Here is a tiny trained network, its code and every weight. The questions are about switching its units off for an input and a class, where a switched-off unit gives its printed mean instead of its output.

import numpy as np


def w(rows, s, z=0):
    codes = np.array(rows[::2]) - 128.0
    scale = np.full(codes.shape[1], s)
    scale[-1] = z or s
    return codes * scale


def norm(h):
    return h / np.sqrt((h * h).mean(-1, keepdims=True) + 1e-5)


def f(y):
    return np.maximum(y, 0)


def log_softmax(a):
    a = a - a.max(-1, keepdims=True)
    return a - np.log(np.exp(a).sum(-1, keepdims=True))


def net(x, mask):
    res = np.array(x, float).reshape(1, 6) / 4 @ E
    u = 0
    for l in range(4):
        y = f(norm(res) @ A[l][:, :-1].T + A[l][:, -1])
        res = res + np.where(mask[u : u + 9], y, B[l][:, -1]) @ B[l][:, :-1]
        u += 9
    return log_softmax(norm(res)[-1] @ U[:, :-1].T + U[:, -1])


A, B = {}, {}
E = w([
[117,130,128,124,126,128,123],'x0',
[102,114,157,159,84,121,197],'x1',
[88,95,89,86,206,52,172],'x2',
[135,12,30,160,76,140,114],'x3',
[127,115,159,180,117,36,76],'x4',
[76,24,237,125,175,170,106],'x5',
],0.011)
A[0] = w([
[86,132,142,181,127,40,78,29],'L0N0',
[166,127,82,90,212,147,52,68],'L0N1',
[153,166,86,139,107,75,150,57],'L0N2',
[87,113,150,161,89,107,254,68],'L0N3',
[139,118,146,148,118,64,103,111],'L0N4',
[114,109,94,73,181,81,130,52],'L0N5',
[54,113,86,105,194,76,201,10],'L0N6',
[93,132,86,41,152,209,201,28],'L0N7',
[126,113,139,91,166,131,91,75],'L0N8',
],0.015,0.012)
B[0] = w([
[197,140,115,194,186,172,131,224],'L0N0',
[39,162,127,190,93,112,66,223],'L0N1',
[132,150,86,84,153,141,123,228],'L0N2',
[55,189,93,150,135,128,5,251],'L0N3',
[145,144,107,157,145,197,147,254],'L0N4',
[172,126,164,121,74,144,74,217],'L0N5',
[212,125,182,100,50,121,35,238],'L0N6',
[201,135,121,224,189,157,126,221],'L0N7',
[92,143,109,123,133,125,123,169],'L0N8',
],0.015,0.0038)
A[1] = w([
[75,74,165,142,166,116,151,1],'L1N0',
[117,157,128,110,103,162,98,136],'L1N1',
[114,121,121,109,90,108,122,27],'L1N2',
[99,85,147,119,138,108,143,8],'L1N3',
[138,156,84,132,103,61,181,34],'L1N4',
[137,119,121,153,144,64,123,40],'L1N5',
[105,56,69,95,115,119,121,1],'L1N6',
[144,106,132,177,144,4,134,72],'L1N7',
[121,107,176,164,108,152,126,133],'L1N8',
],0.016,0.0048)
B[1] = w([
[110,128,81,67,176,160,88,161],'L1N0',
[144,102,137,133,95,48,111,253],'L1N1',
[84,132,118,151,120,124,155,134],'L1N2',
[133,136,106,86,132,171,113,136],'L1N3',
[139,136,71,49,169,161,59,159],'L1N4',
[155,136,182,137,108,149,133,137],'L1N5',
[148,128,141,175,112,5,189,165],'L1N6',
[188,137,172,170,60,207,144,147],'L1N7',
[162,145,61,80,127,128,87,244],'L1N8',
],0.013,0.0061)
A[2] = w([
[163,108,175,146,13,127,170,25],'L2N0',
[84,5,197,73,192,107,107,87],'L2N1',
[82,57,217,178,151,174,122,109],'L2N2',
[95,30,211,163,118,167,105,177],'L2N3',
[85,139,120,139,162,104,202,2],'L2N4',
[218,93,170,107,66,74,99,108],'L2N5',
[107,12,48,228,106,118,186,97],'L2N6',
[141,116,149,118,130,115,187,15],'L2N7',
[99,182,211,56,169,84,189,106],'L2N8',
],0.011,0.004)
B[2] = w([
[144,107,124,56,143,138,42,154],'L2N0',
[200,244,39,27,85,93,110,179],'L2N1',
[155,255,69,145,97,155,113,161],'L2N2',
[170,247,46,139,92,98,153,195],'L2N3',
[171,120,133,62,153,126,122,128],'L2N4',
[175,39,178,80,96,128,170,254],'L2N5',
[152,177,141,203,155,29,204,214],'L2N6',
[105,118,125,133,48,184,124,128],'L2N7',
[137,61,124,197,163,23,173,162],'L2N8',
],0.0099,0.0062)
A[3] = w([
[196,160,90,177,205,83,110,205],'L3N0',
[107,185,247,84,239,74,154,132],'L3N1',
[182,118,121,172,159,185,145,52],'L3N2',
[119,124,203,141,155,34,216,59],'L3N3',
[173,120,98,20,128,102,139,63],'L3N4',
[98,131,125,105,108,70,112,231],'L3N5',
[9,139,140,182,93,97,73,43],'L3N6',
[77,165,71,65,113,151,122,2],'L3N7',
[122,77,162,78,33,147,117,124],'L3N8',
],0.013,0.0049)
B[3] = w([
[62,89,180,102,151,187,174,252],'L3N0',
[179,88,70,196,95,25,209,159],'L3N1',
[125,95,200,157,197,159,135,152],'L3N2',
[82,9,186,75,186,126,178,141],'L3N3',
[120,71,155,57,144,153,115,166],'L3N4',
[58,104,143,92,131,158,173,176],'L3N5',
[55,47,123,161,82,124,118,150],'L3N6',
[73,52,119,95,154,152,124,142],'L3N7',
[130,161,239,98,117,89,114,158],'L3N8',
],0.012,0.016)
U = w([
[253,148,97,233,189,217,113,119],'0',
[227,107,171,68,33,85,88,98],'1',
[86,55,155,105,136,147,124,250],'2',
[119,138,28,5,156,142,118,93],'3',
[136,60,115,169,146,3,211,112],'4',
[27,157,99,198,87,75,29,90],'5',
],0.014,0.012)

Each question gives the input, the list of numbers given to net, and the class t.
The units are the neurons (one row each of A and B). Each row of codes is followed by its name. A weight is (code - 128) times the scale printed after its matrix; where a second scale follows, it is the last column's (A, B and U).
mask holds one flag per neuron, layer by layer. A switched-off neuron (its flag False) gives its mean, the last column of its row in B, instead of its output. The means were averaged over made-up inputs and are rounded, as every weight is.
A unit's drop is (log p(t) with every unit on - log p(t) with that unit switched off) / (log p(t) with every unit on - log p(t) with every unit switched off).
The circuit of an input: a set's keep is (log p(t) with only the set's units on - log p(t) with every unit switched off) / (log p(t) with every unit on - log p(t) with every unit switched off). Starting from the 12 units with the biggest drops (on a tie, the unit counted first), units are removed one at a time, each time the one whose removal leaves the highest keep (on an exact tie, the one counted first), for as long as the keep stays at least 0.8.
circuit, biggest first: the units of the circuit, biggest drop first
most important unit: the unit with the biggest drop
top k neurons: the k neurons with the biggest drops, biggest first
top k neurons in layer l: the k neurons of layer l with the biggest drops, biggest first
input [5,2,7,-7,2,7], class 1: top 2 neurons -> [L0N6, L2N1]
input [-1,7,0,-1,-3,-1], class 5: circuit, biggest first -> [L0N3]
input [5,2,1,8,-4,4], class 4: top 2 neurons -> [L1N6, L2N6]
input [0,8,-3,-3,-3,6], class 5: circuit, biggest first -> [L0N3, L3N0]
input [6,-8,-1,2,-7,6], class 5: circuit, biggest first -> [L0N1, L2N5]
input [-5,-3,2,-7,-1,-6], class 4: circuit, biggest first -> [L3N1, L1N8]
input [-4,-8,-6,-5,0,6], class 5: top 2 neurons in layer 3 -> [L3N0, L3N4]
input [-3,4,8,8,-5,5], class 1: top 3 neurons -> [L0N6, L0N5, L2N5]
input [5,-1,-1,5,6,-8], class 3: top 3 neurons -> [L0N2, L1N4, L0N7]
input [-8,6,7,0,6,-4], class 2: top 2 neurons in layer 2 -> [L2N3, L2N1]
input [-2,-7,-2,4,6,-7], class 3: top 2 neurons in layer 0 -> [L0N2, L0N3]
input [8,-1,-2,1,-4,-6], class 2: top 2 neurons in layer 0 -> [L0N7, L0N3]
input [-8,0,8,2,-7,5], class 1: top 3 neurons -> [L0N6, L0N5, L2N5]
input [-2,6,1,8,7,-8], class 3: top 2 neurons -> [L1N4, L0N2]
input [-4,-7,5,-8,6,5], class 4: circuit, biggest first -> [L3N1]
input [-3,0,4,-5,7,8], class 3: circuit, biggest first -> [L2N1, L1N0]
input [-1,6,-3,-5,-6,4], class 0: top 2 neurons in layer 0 -> [L0N7, L0N1]
input [-7,6,8,4,8,-4], class 0: top 2 neurons -> [L0N0, L0N4]
input [1,0,-7,-8,0,8], class 3: top 4 neurons -> [L2N1, L0N6, L2N3, L0N5]
input [3,-5,-6,0,2,5], class 1: most important unit -> L3N0
input [-7,1,8,2,7,0], class 1: top 3 neurons in layer 0 -> [L0N6, L0N5, L0N7]
input [3,-3,-6,-8,6,5], class 4: circuit, biggest first -> [L3N1, L0N6]
input [3,-7,8,-2,-3,-8], class 1: circuit, biggest first -> [L0N6, L0N5]
input [4,5,8,-1,-4,8], class 1: top 2 neurons -> [L0N6, L0N5]
input [3,5,-7,-3,8,5], class 0: top 2 neurons -> [L0N0, L0N6]
input [-1,-7,-1,-7,-5,-2], class 4: top 2 neurons -> [L3N1, L0N3]
input [3,-7,4,4,-1,-4], class 5: circuit, biggest first -> [L0N1]
input [3,8,5,6,6,-1], class 5: top 2 neurons in layer 0 -> [L0N3, L0N7]
input [2,-5,-8,7,7,8], class 1: top 2 neurons in layer 0 -> [L0N7, L0N0]
input [1,-7,2,-6,6,8], class 3: top 2 neurons -> [L2N1, L0N3]
